Here is a tiny trained network, its code and every weight. The questions are about switching its units off for an input and a class, where a switched-off unit gives its printed mean instead of its output.

import numpy as np


def w(rows, s, z=0):
    codes = np.array(rows[::2]) - 128.0
    scale = np.full(codes.shape[1], s)
    scale[-1] = z or s
    return codes * scale


def norm(h):
    return h / np.sqrt((h * h).mean(-1, keepdims=True) + 1e-5)


def f(y):
    return np.maximum(y, 0)


def log_softmax(a):
    a = a - a.max(-1, keepdims=True)
    return a - np.log(np.exp(a).sum(-1, keepdims=True))


def net(x, mask):
    res = np.array(x, float).reshape(1, 6) / 4 @ E
    u = 0
    for l in range(2):
        y = f(norm(res) @ A[l][:, :-1].T + A[l][:, -1])
        res = res + np.where(mask[u : u + 5], y, B[l][:, -1]) @ B[l][:, :-1]
        u += 5
    return log_softmax(norm(res)[-1] @ U[:, :-1].T + U[:, -1])


A, B = {}, {}
E = w([
[149,145,139,132,136,124,123,134,111,124,127,119],'x0',
[112,134,109,114,121,121,118,131,121,114,149,108],'x1',
[39,223,149,91,65,94,152,234,163,181,42,107],'x2',
[222,145,123,104,1,133,45,80,205,146,68,43],'x3',
[120,109,107,93,132,138,119,153,137,104,127,129],'x4',
[81,96,84,135,218,116,58,128,53,202,23,109],'x5',
],0.007)
A[0] = w([
[113,97,99,141,104,150,59,102,74,146,103,116,92],'L0N1',
[104,83,121,115,169,104,59,137,94,195,117,94,184],'L0N2',
[169,112,101,169,130,161,52,81,197,96,120,67,69],'L0N3',
[128,116,66,165,163,139,2,123,163,197,75,51,2],'L0N4',
[125,145,102,221,132,141,133,113,107,40,211,204,171],'L0N5',
],0.0071,0.0033)
B[0] = w([
[154,38,30,207,88,102,32,96,65,25,134,103,184],'L0N1',
[146,148,140,200,184,69,194,113,56,251,97,218,228],'L0N2',
[166,175,123,125,100,144,201,72,123,46,19,138,209],'L0N3',
[120,2,225,128,108,130,209,221,180,112,158,59,216],'L0N4',
[69,53,189,123,220,84,65,172,220,115,100,71,255],'L0N5',
],0.0069,0.007)
A[1] = w([
[79,128,60,184,229,128,80,120,26,205,134,186,81],'L1N1',
[160,165,163,121,104,205,132,44,221,118,111,117,243],'L1N2',
[111,152,137,114,22,99,98,183,142,204,63,95,12],'L1N3',
[78,167,157,136,68,162,125,191,178,142,84,86,221],'L1N4',
[2,203,149,169,106,95,190,209,119,69,71,173,6],'L1N5',
],0.0071,0.0013)
B[1] = w([
[162,198,49,68,79,162,48,112,173,156,162,198,254],'L1N1',
[30,190,96,68,109,157,49,99,68,178,121,85,205],'L1N2',
[109,92,167,46,212,127,34,250,148,222,214,112,208],'L1N3',
[165,121,94,152,175,141,216,81,143,99,233,253,217],'L1N4',
[160,167,140,207,54,132,213,59,59,37,40,44,244],'L1N5',
],0.0079,0.0077)
U = w([
[60,7,227,121,243,79,101,210,201,164,152,84,254],'0',
[144,110,32,150,207,111,13,80,138,160,163,250,99],'1',
[112,178,157,209,130,118,247,104,117,3,133,123,96],'2',
[86,222,37,155,87,132,175,184,30,200,27,206,93],'3',
[78,172,96,70,80,184,32,16,152,42,80,74,116],'4',
[200,12,102,190,62,118,119,110,66,89,5,94,99],'5',
[122,205,125,6,84,183,132,180,158,184,228,144,90],'6',
],0.011,0.0036)

Each question gives the input, the list of numbers given to net, and the class t.
The units are the neurons (one row each of A and B). Each row of codes is followed by its name. A weight is (code - 128) times the scale printed after its matrix; where a second scale follows, it is the last column's (A, B and U).
mask holds one flag per neuron, layer by layer. A switched-off neuron (its flag False) gives its mean, the last column of its row in B, instead of its output. The means were averaged over made-up inputs and are rounded, as every weight is.
A unit's drop is (log p(t) with every unit on - log p(t) with that unit switched off) / (log p(t) with every unit on - log p(t) with every unit switched off).
The circuit of an input: a set's keep is (log p(t) with only the set's units on - log p(t) with every unit switched off) / (log p(t) with every unit on - log p(t) with every unit switched off). Starting from all 10 units, units are removed one at a time, each time the one whose removal leaves the highest keep (on an exact tie, the one counted first), for as long as the keep stays at least 0.8.
circuit, biggest first: the units of the circuit, biggest drop first
most important unit: the unit with the biggest drop
top k neurons: the k neurons with the biggest drops, biggest first
top k neurons in layer l: the k neurons of layer l with the biggest drops, biggest first
drop of u: that unit's drop, to one decimal
input [5,-3,8,1,-7,-3], class 6: most important unit	L1N3
input [-3,-5,1,4,0,3], class 0: top 2 neurons	L0N4, L1N5
input [-4,8,-8,2,5,-1], class 4: circuit, biggest first	L0N3, L0N2
input [-6,6,1,6,0,-3], class 6: top 2 neurons in layer 1	L1N5, L1N3
input [-8,5,-4,1,-2,-1], class 4: top 3 neurons in layer 0	L0N3, L0N4, L0N2
input [-6,-5,5,4,-2,7], class 0: top 2 neurons	L0N4, L1N3
input [-4,-7,-6,1,-1,-6], class 4: circuit, biggest first	L1N2, L0N2
input [8,4,-4,0,-8,-3], class 0: top 3 neurons	L0N5, L1N5, L1N1
input [1,0,7,-8,-8,-1], class 2: top 2 neurons	L1N5, L0N2
input [8,-4,7,6,4,7], class 0: top 2 neurons	L1N3, L0N4
input [-2,6,-7,1,7,-6], class 4: top 2 neurons in layer 0	L0N4, L0N3
input [-3,7,-6,2,-2,-7], class 4: top 2 neurons in layer 0	L0N4, L0N3
input [-8,-2,0,-7,-2,-4], class 0: top 2 neurons in layer 0	L0N5, L0N3
input [6,1,1,7,8,2], class 0: circuit, biggest first	L1N3
input [-3,2,5,0,6,-4], class 2: top 3 neurons	L1N5, L1N1, L1N4
input [-4,6,1,8,-2,-5], class 6: top 3 neurons	L1N5, L1N3, L0N1
input [8,5,0,-7,0,-4], class 0: top 2 neurons in layer 0	L0N5, L0N3
input [1,-7,-1,-7,4,4], class 1: top 2 neurons in layer 0	L0N3, L0N4
input [-3,-8,1,2,3,0], class 6: top 2 neurons in layer 0	L0N5, L0N2
input [0,-6,-4,7,-8,-2], class 4: most important unit	L1N2
input [-5,-8,-1,-5,4,-3], class 0: drop of L0N3	0.1
input [2,-7,-1,-8,-5,-6], class 0: drop of L1N4	0.1
